Below are the code and all the weights of a small trained network. Each question names an input and a class and asks about switching units off, where a switched-off unit gives its printed mean instead of its output.

import numpy as np


def w(rows, s, z=0):
    codes = np.array(rows[::2]) - 128.0
    scale = np.full(codes.shape[1], s)
    scale[-1] = z or s
    return codes * scale


def f(y):
    return y / 2 * (1 + np.tanh(0.7978845608 * (y + 0.044715 * y**3)))


def log_softmax(a):
    a = a - a.max(-1, keepdims=True)
    return a - np.log(np.exp(a).sum(-1, keepdims=True))


def net(x, mask):
    res = np.array(x, float).reshape(1, 8) / 4 @ E
    y = f(res @ A[0][:, :-1].T + A[0][:, -1])
    res = res + np.where(mask, y, B[0][:, -1]) @ B[0][:, :-1]
    return log_softmax(res[-1] @ U[:, :-1].T + U[:, -1])


A, B = {}, {}
E = w([
[122,120,244,229],'x0',
[137,129,129,130],'x1',
[131,129,130,126],'x2',
[96,168,213,2],'x3',
[140,134,131,128],'x4',
[126,125,127,128],'x5',
[126,130,126,129],'x6',
[82,249,102,174],'x7',
],0.0085)
A[0] = w([
[166,182,41,56,79],'n0',
[125,138,208,186,97],'n1',
[177,70,98,239,115],'n2',
[98,148,168,80,68],'n3',
[49,186,109,146,97],'n4',
[111,161,192,65,75],'n5',
[91,210,116,148,90],'n6',
[81,139,193,77,104],'n7',
[106,255,98,132,107],'n8',
[160,30,125,75,117],'n9',
[124,48,145,99,76],'n10',
[139,108,31,51,63],'n11',
[160,165,198,80,111],'n12',
[86,104,104,126,254],'n13',
[163,153,237,175,98],'n14',
[99,142,196,63,85],'n15',
],0.0087,0.0066)
B[0] = w([
[53,51,133,88,192],'n0',
[56,2,111,73,180],'n1',
[131,203,50,128,254],'n2',
[153,121,64,144,153],'n3',
[178,69,168,175,164],'n4',
[149,139,60,164,182],'n5',
[211,55,158,148,167],'n6',
[147,176,73,145,185],'n7',
[186,62,187,177,207],'n8',
[179,129,181,164,214],'n9',
[200,90,156,169,160],'n10',
[81,73,128,112,192],'n11',
[124,165,57,154,179],'n12',
[105,184,170,126,229],'n13',
[68,54,99,79,192],'n14',
[153,161,54,181,188],'n15',
],0.0095,0.0068)
U = w([
[30,56,138,87,95],'0',
[174,196,39,143,78],'1',
[249,89,243,147,86],'2',
[119,166,178,106,251],'3',
],0.011,0.012)

Each question gives the input, the list of numbers given to net, and the class t.
The units are the neurons (one row each of A and B). Each row of codes is followed by its name. A weight is (code - 128) times the scale printed after its matrix; where a second scale follows, it is the last column's (A, B and U).
mask holds one flag per neuron, in row order. A switched-off neuron (its flag False) gives its mean, the last column of its row in B, instead of its output. The means were averaged over made-up inputs and are rounded, as every weight is.
A unit's drop is (log p(t) with every unit on - log p(t) with that unit switched off) / (log p(t) with every unit on - log p(t) with every unit switched off).
The circuit of an input: a set's keep is (log p(t) with only the set's units on - log p(t) with every unit switched off) / (log p(t) with every unit on - log p(t) with every unit switched off). Starting from the 12 units with the biggest drops (on a tie, the unit counted first), units are removed one at a time, each time the one whose removal leaves the highest keep (on an exact tie, the one counted first), for as long as the keep stays at least 0.8.
circuit, biggest first: the units of the circuit, biggest drop first
top k neurons: the k neurons with the biggest drops, biggest first
drop when u is switched off: that unit's drop, to one decimal
input [7,5,1,-3,-3,4,3,8], class 2: circuit, biggest first -> (n6)
input [7,4,-1,-6,-4,1,-5,-4], class 0: circuit, biggest first -> (n1, n14)
input [-3,4,3,-4,3,8,7,6], class 3: top 2 neurons -> (n9, n10)
input [6,2,7,-5,8,-7,-6,-3], class 0: circuit, biggest first -> (n1, n14)
input [-6,-8,7,-4,2,-4,-3,0], class 0: circuit, biggest first -> (n0, n11)
input [5,-4,-6,0,-1,-1,-2,6], class 2: circuit, biggest first -> (n6, n8)
input [-7,-1,-1,-6,7,1,2,8], class 2: top 3 neurons -> (n8, n6, n4)
input [-7,1,1,6,-1,8,5,2], class 0: top 3 neurons -> (n0, n11, n2)
input [-7,2,1,8,-4,1,6,-6], class 1: circuit, biggest first -> (n15, n5)
input [-7,2,7,4,0,-3,-5,2], class 0: top 2 neurons -> (n0, n11)
input [6,8,7,-5,-8,-3,0,2], class 0: top 2 neurons -> (n1, n14)
input [-3,-7,5,0,-1,4,-5,-5], class 2: top 2 neurons -> (n9, n2)
input [7,3,0,-2,1,6,4,-7], class 0: circuit, biggest first -> (n14, n1)
input [6,-3,-1,6,-5,-8,-6,3], class 0: circuit, biggest first -> (n1)
input [-6,1,-2,7,-5,-2,-5,8], class 2: top 3 neurons -> (n8, n6, n4)
input [-4,-2,-2,-3,-4,4,-3,-5], class 2: top 4 neurons -> (n9, n14, n1, n10)
input [5,-2,2,-7,-5,-6,-3,-2], class 1: top 2 neurons -> (n2, n0)
input [-3,3,-3,7,4,0,-1,7], class 1: drop when n8 is switched off -> -0.5
input [4,0,-7,-5,5,-1,7,7], class 2: drop when n6 is switched off -> 0.3
input [-3,-3,8,-4,-7,-6,-6,0], class 3: drop when n1 is switched off -> 0.1
input [8,-5,4,3,2,-2,3,-1], class 0: drop when n6 is switched off -> 0.0
input [2,7,-5,6,-8,2,-1,-6], class 1: top neuron -> (n15)
